Here is a tiny trained network, its code and every weight. The questions are about switching its units off for an input and a class, where a switched-off unit gives its printed mean instead of its output.

import numpy as np


def w(rows, s, z=0):
    codes = np.array(rows[::2]) - 128.0
    scale = np.full(codes.shape[1], s)
    scale[-1] = z or s
    return codes * scale


def norm(h):
    return h / np.sqrt((h * h).mean(-1, keepdims=True) + 1e-5)


def f(y):
    return y / 2 * (1 + np.tanh(0.7978845608 * (y + 0.044715 * y**3)))


def log_softmax(a):
    a = a - a.max(-1, keepdims=True)
    return a - np.log(np.exp(a).sum(-1, keepdims=True))


def net(x, mask):
    res = np.array(x, float).reshape(1, 6) / 4 @ E
    u = 0
    for l in range(4):
        y = f(norm(res) @ A[l][:, :-1].T + A[l][:, -1])
        res = res + np.where(mask[u : u + 3], y, B[l][:, -1]) @ B[l][:, :-1]
        u += 3
    return log_softmax(norm(res)[-1] @ U[:, :-1].T + U[:, -1])


A, B = {}, {}
E = w([
[147,102,180,79,107,160,71,141,151,204,194,39],'x0',
[123,92,189,159,125,98,254,93,112,149,98,84],'x1',
[77,80,184,102,108,97,125,113,85,61,201,129],'x2',
[102,70,73,146,156,238,98,133,88,127,136,66],'x3',
[119,145,163,104,94,95,82,84,69,98,72,83],'x4',
[145,114,111,135,186,124,213,79,126,148,114,148],'x5',
],0.0086)
A[0] = w([
[22,66,172,47,82,53,138,13,50,135,108,34,11],'0.n1',
[2,88,152,91,152,223,31,171,30,58,115,119,16],'0.n2',
[61,99,173,195,45,25,152,182,217,111,141,113,2],'0.n3',
],0.0046,0.0025)
B[0] = w([
[116,99,224,103,110,96,102,9,67,196,206,158,252],'0.n1',
[238,2,122,167,119,121,154,204,249,107,36,129,238],'0.n2',
[46,114,148,45,31,153,170,118,127,167,76,47,172],'0.n3',
],0.008,0.0028)
A[1] = w([
[111,148,48,134,98,108,115,167,215,147,27,164,198],'1.n1',
[149,73,183,96,179,247,176,77,15,253,173,87,94],'1.n2',
[57,69,72,95,175,119,157,160,34,66,116,143,4],'1.n3',
],0.0049,0.0022)
B[1] = w([
[51,147,77,77,141,156,75,128,189,186,207,155,248],'1.n1',
[121,39,122,88,141,19,112,95,245,121,141,115,254],'1.n2',
[133,215,117,236,105,190,87,129,157,131,187,63,129],'1.n3',
],0.012,0.0044)
A[2] = w([
[173,243,99,147,149,69,171,73,218,108,20,133,211],'2.n1',
[152,212,155,36,152,126,110,207,102,170,208,255,87],'2.n2',
[146,42,206,224,215,43,187,116,91,140,50,62,2],'2.n3',
],0.0055,0.0038)
B[2] = w([
[162,196,12,161,127,184,125,151,59,153,152,185,247],'2.n1',
[136,16,87,155,130,99,148,137,109,211,185,53,254],'2.n2',
[205,22,152,73,154,254,163,112,105,150,183,89,205],'2.n3',
],0.008,0.0037)
A[3] = w([
[47,140,133,108,112,117,100,125,52,145,157,146,100],'3.n1',
[175,149,91,87,81,183,2,209,162,113,144,77,226],'3.n2',
[165,55,128,145,159,120,196,87,112,142,56,131,4],'3.n3',
],0.0082,0.0028)
B[3] = w([
[153,132,156,46,94,100,149,102,123,39,122,117,141],'3.n1',
[115,150,76,212,189,121,249,174,153,203,147,203,254],'3.n2',
[150,94,134,193,141,112,54,128,134,122,202,81,158],'3.n3',
],0.012,0.0089)
U = w([
[150,67,122,212,249,199,105,159,168,30,99,88,3],'0',
[122,8,197,62,191,38,162,78,226,205,200,110,203],'1',
[36,176,228,1,80,51,82,93,104,15,25,120,61],'2',
[195,224,125,160,148,169,96,42,11,29,116,192,27],'3',
[122,217,9,221,225,173,178,236,207,217,118,237,233],'4',
],0.0083,0.005)

Each question gives the input, the list of numbers given to net, and the class t.
The units are the neurons (one row each of A and B). Each row of codes is followed by its name. A weight is (code - 128) times the scale printed after its matrix; where a second scale follows, it is the last column's (A, B and U).
mask holds one flag per neuron, layer by layer. A switched-off neuron (its flag False) gives its mean, the last column of its row in B, instead of its output. The means were averaged over made-up inputs and are rounded, as every weight is.
A unit's drop is (log p(t) with every unit on - log p(t) with that unit switched off) / (log p(t) with every unit on - log p(t) with every unit switched off).
The circuit of an input: a set's keep is (log p(t) with only the set's units on - log p(t) with every unit switched off) / (log p(t) with every unit on - log p(t) with every unit switched off). Starting from all 12 units, units are removed one at a time, each time the one whose removal leaves the highest keep (on an exact tie, the one counted first), for as long as the keep stays at least 0.8.
units of the circuit, in order: the units of the circuit, biggest drop first
k most important neurons: the k neurons with the biggest drops, biggest first
top k neurons in layer l: the k neurons of layer l with the biggest drops, biggest first
drop of u: that unit's drop, to one decimal
input [1,2,-5,5,3,8], class 1: units of the circuit, in order : 1.n2
input [7,-7,7,-7,-2,-3], class 4: 3 most important neurons : 3.n2; 0.n1; 1.n2
input [-4,-3,1,-7,6,8], class 3: units of the circuit, in order : 3.n2; 1.n2
input [-2,8,1,-5,-5,-7], class 2: units of the circuit, in order : 0.n3; 3.n2; 1.n2; 2.n2
input [-7,3,1,-7,3,5], class 3: 3 most important neurons : 3.n2; 0.n2; 1.n2
input [-8,-5,0,-3,7,8], class 3: 2 most important neurons : 3.n2; 0.n2
input [8,-4,2,-1,-1,3], class 4: top 2 neurons in layer 3 : 3.n2; 3.n1
input [-3,2,3,-4,1,4], class 3: top 2 neurons in layer 2 : 2.n1; 2.n2
input [-3,-1,6,-6,-6,-4], class 2: top 2 neurons in layer 3 : 3.n2; 3.n1
input [0,-5,8,-6,7,8], class 2: top 2 neurons in layer 3 : 3.n2; 3.n1
input [6,-6,1,3,2,5], class 4: drop of 3.n2 : 0.3
input [-5,5,4,-6,7,-2], class 2: drop of 3.n2 : 0.1
input [0,-1,-2,-2,8,-3], class 2: drop of 0.n1 : 1.1
input [0,6,-8,1,7,1], class 1: units of the circuit, in order : 3.n2
